Below are the code and all the weights of a small trained network. Each question names an input and a target symbol and asks about switching units off, where a switched-off unit gives its printed mean instead of its output.

import numpy as np


def w(rows, s, z=0):
    codes = np.array(rows[::2]) - 128.0
    scale = np.full(codes.shape[1], s)
    scale[-1] = z or s
    return codes * scale


def f(y):
    return np.maximum(y, 0)


def softmax(a):
    e = np.exp(a - a.max(-1, keepdims=True))
    return e / e.sum(-1, keepdims=True)


def log_softmax(a):
    a = a - a.max(-1, keepdims=True)
    return a - np.log(np.exp(a).sum(-1, keepdims=True))


def net(x, mask):
    ids = ['αδεζηλμσψω'.index(c) for c in x.split()]
    T = len(ids)
    res = E[ids] + P[:T]
    u = 0
    for l in range(2):
        r = res
        for j in range(2):
            rows = slice(2 * j, 2 * j + 2)
            q, k, v = (r @ M[l][rows].T for M in (Q, K, V))
            z = softmax(np.where(np.tri(T) > 0, q @ k.T / 2**0.5, -1e9)) @ v
            o = O[l][rows]
            res = res + np.where(mask[u + j], z, o[:, -1]) @ o[:, :-1]
        u += 2
        y = f(res @ A[l][:, :-1].T + A[l][:, -1])
        res = res + np.where(mask[u : u + 12], y, B[l][:, -1]) @ B[l][:, :-1]
        u += 12
    return log_softmax(res[-1] @ U[:, :-1].T + U[:, -1])


Q, K, V, O, A, B = {}, {}, {}, {}, {}, {}
E = w([
[35,114,149,163,108],'α',
[44,129,181,117,125],'δ',
[114,41,46,219,75],'ε',
[71,148,104,155,100],'ζ',
[102,93,101,125,97],'η',
[173,4,251,47,116],'λ',
[117,117,99,77,115],'μ',
[68,250,111,53,141],'σ',
[75,176,117,92,121],'ψ',
[127,143,84,7,124],'ω',
],0.015)
P = w([
[131,166,94,134,121],'0',
[229,81,136,172,205],'1',
[183,70,149,155,35],'2',
[95,154,69,117,119],'3',
[201,104,131,155,204],'4',
[171,101,172,116,42],'5',
[59,120,50,102,120],'6',
[179,132,152,142,207],'7',
[142,131,195,77,46],'8',
[5,98,41,73,131],'9',
[166,161,173,119,213],'10',
[129,150,193,144,26],'11',
[51,140,88,133,144],'12',
],0.015)
Q[0] = w([
[101,126,181,84,252],'L0H0',
[150,127,105,127,254],'L0H0',
[136,92,203,124,186],'L0H1',
[96,181,97,61,54],'L0H1',
],0.011)
K[0] = w([
[179,142,142,124,145],'L0H0',
[255,151,165,188,198],'L0H0',
[192,122,172,135,113],'L0H1',
[114,110,79,132,215],'L0H1',
],0.0096)
V[0] = w([
[244,180,85,173,122],'L0H0',
[120,171,125,101,2],'L0H0',
[167,93,166,93,192],'L0H1',
[63,61,158,170,53],'L0H1',
],0.0072)
O[0] = w([
[184,174,117,116,97,97],'L0H0',
[147,28,123,180,1,147],'L0H0',
[153,58,99,128,144,22],'L0H1',
[138,125,165,124,163,252],'L0H1',
],0.0084,0.0025)
A[0] = w([
[159,50,193,110,167,117],'L0N0',
[118,55,144,72,13,69],'L0N1',
[169,139,171,181,254,185],'L0N2',
[168,85,125,122,125,167],'L0N3',
[128,151,180,69,113,70],'L0N4',
[199,129,168,199,123,175],'L0N5',
[135,158,162,76,37,94],'L0N6',
[83,33,104,75,151,27],'L0N7',
[124,81,204,103,129,131],'L0N8',
[146,173,71,79,146,140],'L0N9',
[75,63,165,145,162,254],'L0N10',
[72,127,50,133,152,150],'L0N11',
],0.009,0.0047)
B[0] = w([
[136,160,78,179,113,167],'L0N0',
[51,122,172,90,131,255],'L0N1',
[208,153,182,103,72,207],'L0N2',
[136,172,118,100,70,172],'L0N3',
[1,96,95,42,101,149],'L0N4',
[169,110,226,35,158,172],'L0N5',
[178,70,199,62,89,182],'L0N6',
[85,117,103,138,208,172],'L0N7',
[105,116,53,182,134,165],'L0N8',
[182,137,148,92,158,178],'L0N9',
[223,198,92,114,47,211],'L0N10',
[131,167,132,159,113,195],'L0N11',
],0.0081,0.0096)
Q[1] = w([
[147,116,145,111,97],'L1H0',
[121,125,88,121,120],'L1H0',
[137,115,252,91,59],'L1H1',
[108,111,119,132,106],'L1H1',
],0.014)
K[1] = w([
[67,130,64,132,134],'L1H0',
[159,55,173,65,72],'L1H0',
[3,122,79,98,195],'L1H1',
[125,161,3,242,78],'L1H1',
],0.0071)
V[1] = w([
[205,204,167,137,87],'L1H0',
[153,136,96,155,158],'L1H0',
[123,225,145,238,42],'L1H1',
[80,249,172,98,96],'L1H1',
],0.011)
O[1] = w([
[68,80,53,170,151,168],'L1H0',
[149,81,179,93,44,3],'L1H0',
[139,244,190,229,94,109],'L1H1',
[31,134,92,174,156,237],'L1H1',
],0.011,0.0072)
A[1] = w([
[135,182,191,160,177,164],'L1N0',
[155,181,227,133,87,1],'L1N1',
[50,134,125,147,75,112],'L1N2',
[85,136,206,94,59,123],'L1N3',
[180,250,70,103,182,156],'L1N4',
[144,74,88,180,132,77],'L1N5',
[174,144,48,106,145,208],'L1N6',
[105,140,98,123,72,154],'L1N7',
[106,205,28,133,150,172],'L1N8',
[180,167,217,115,187,161],'L1N9',
[78,120,147,147,68,34],'L1N10',
[119,175,97,69,99,207],'L1N11',
],0.012,0.0067)
B[1] = w([
[55,112,119,124,98,171],'L1N0',
[159,134,63,9,84,187],'L1N1',
[168,162,152,100,165,209],'L1N2',
[195,93,138,164,188,201],'L1N3',
[142,94,128,152,189,220],'L1N4',
[138,136,72,152,199,146],'L1N5',
[137,176,119,168,134,210],'L1N6',
[98,85,150,138,101,182],'L1N7',
[144,105,124,116,63,251],'L1N8',
[117,55,157,189,153,165],'L1N9',
[69,180,137,90,184,173],'L1N10',
[113,182,127,202,54,199],'L1N11',
],0.011,0.021)
U = w([
[97,177,146,105,2,173],'α',
[100,182,96,141,129,199],'δ',
[185,161,125,52,65,15],'ε',
[140,184,52,30,209,57],'ζ',
[189,168,177,123,118,144],'η',
[143,52,159,111,51,148],'λ',
[104,86,183,100,121,255],'μ',
[79,125,139,128,187,77],'σ',
[139,154,177,142,182,101],'ψ',
[64,38,104,70,131,36],'ω',
],0.011,0.0054)

Each question gives the input, a string of symbols that net reads in full, and the target symbol t.
The units are the heads (2 rows each of Q, K, V and O) and the neurons (one row each of A and B). Each row of codes is followed by its name. A weight is (code - 128) times the scale printed after its matrix; where a second scale follows, it is the last column's (O, A, B and U).
mask holds one flag per unit, layer by layer, with each layer's heads first. A switched-off unit (its flag False) gives its mean, the last column of its rows in O or B, instead of its output. The means were averaged over made-up inputs and are rounded, as every weight is.
A unit's drop is (log p(t) with every unit on - log p(t) with that unit switched off) / (log p(t) with every unit on - log p(t) with every unit switched off).
k most important neurons: the k neurons with the biggest drops, biggest first
k most important neurons of layer l: the k neurons of layer l with the biggest drops, biggest first
heads that matter: for each layer, one digit per head in row order, 1 if its drop is at least 0.15 and else 0, layers parted by /
input ε ω σ λ ε η ε ω ε μ ε α, target μ: 2 most important neurons	L0N7; L1N6
input ε ε λ ω ω ω, target ω: heads that matter	00 / 01
input ω ω ω ψ ε μ η ε ε, target η: 2 most important neurons	L1N3; L1N8
input ε η σ, target ε: 3 most important neurons	L1N1; L0N6; L1N3
input ε ε ω, target ε: heads that matter	10 / 01
input ε λ μ, target ε: heads that matter	00 / 01
input ε η α ε ζ, target ω: 3 most important neurons of layer 1	L1N1; L1N9; L1N0
input ω ε σ ε ε ε ψ ε μ μ, target δ: heads that matter	00 / 10
input μ ω ε, target μ: 2 most important neurons	L0N5; L0N10
input ω λ ω ε μ ω, target ε: most important neuron	L1N1
input η ε α ω ε σ ψ ω ω, target ψ: 4 most important neurons	L0N6; L1N3; L0N1; L1N2
input μ ψ ε ω λ μ η ε, target ψ: 2 most important neurons of layer 0	L0N2; L0N5
input η α ω, target η: 2 most important neurons of layer 1	L1N3; L1N8
input α ε μ ω, target α: 3 most important neurons of layer 1	L1N8; L1N3; L1N11
input ε ε ε ω ε ω ψ ε μ ω, target δ: 3 most important neurons	L1N4; L0N6; L1N11
input σ σ λ λ ω ε η ε σ σ, target δ: heads that matter	10 / 10
input ω ε ε δ ε μ η, target α: 4 most important neurons	L1N8; L1N3; L0N10; L1N10
input ε ψ ε ω η ω ω ψ σ ε δ ε, target ε: 3 most important neurons	L1N1; L1N3; L0N7
input ω ε ω ε λ ζ δ ε α μ λ μ, target μ: heads that matter	00 / 11
input μ ε η ε ψ σ ω ε μ ε, target δ: most important neuron of layer 0	L0N7
input μ λ ω ε ε ω ε ω ε ω, target δ: heads that matter	00 / 10
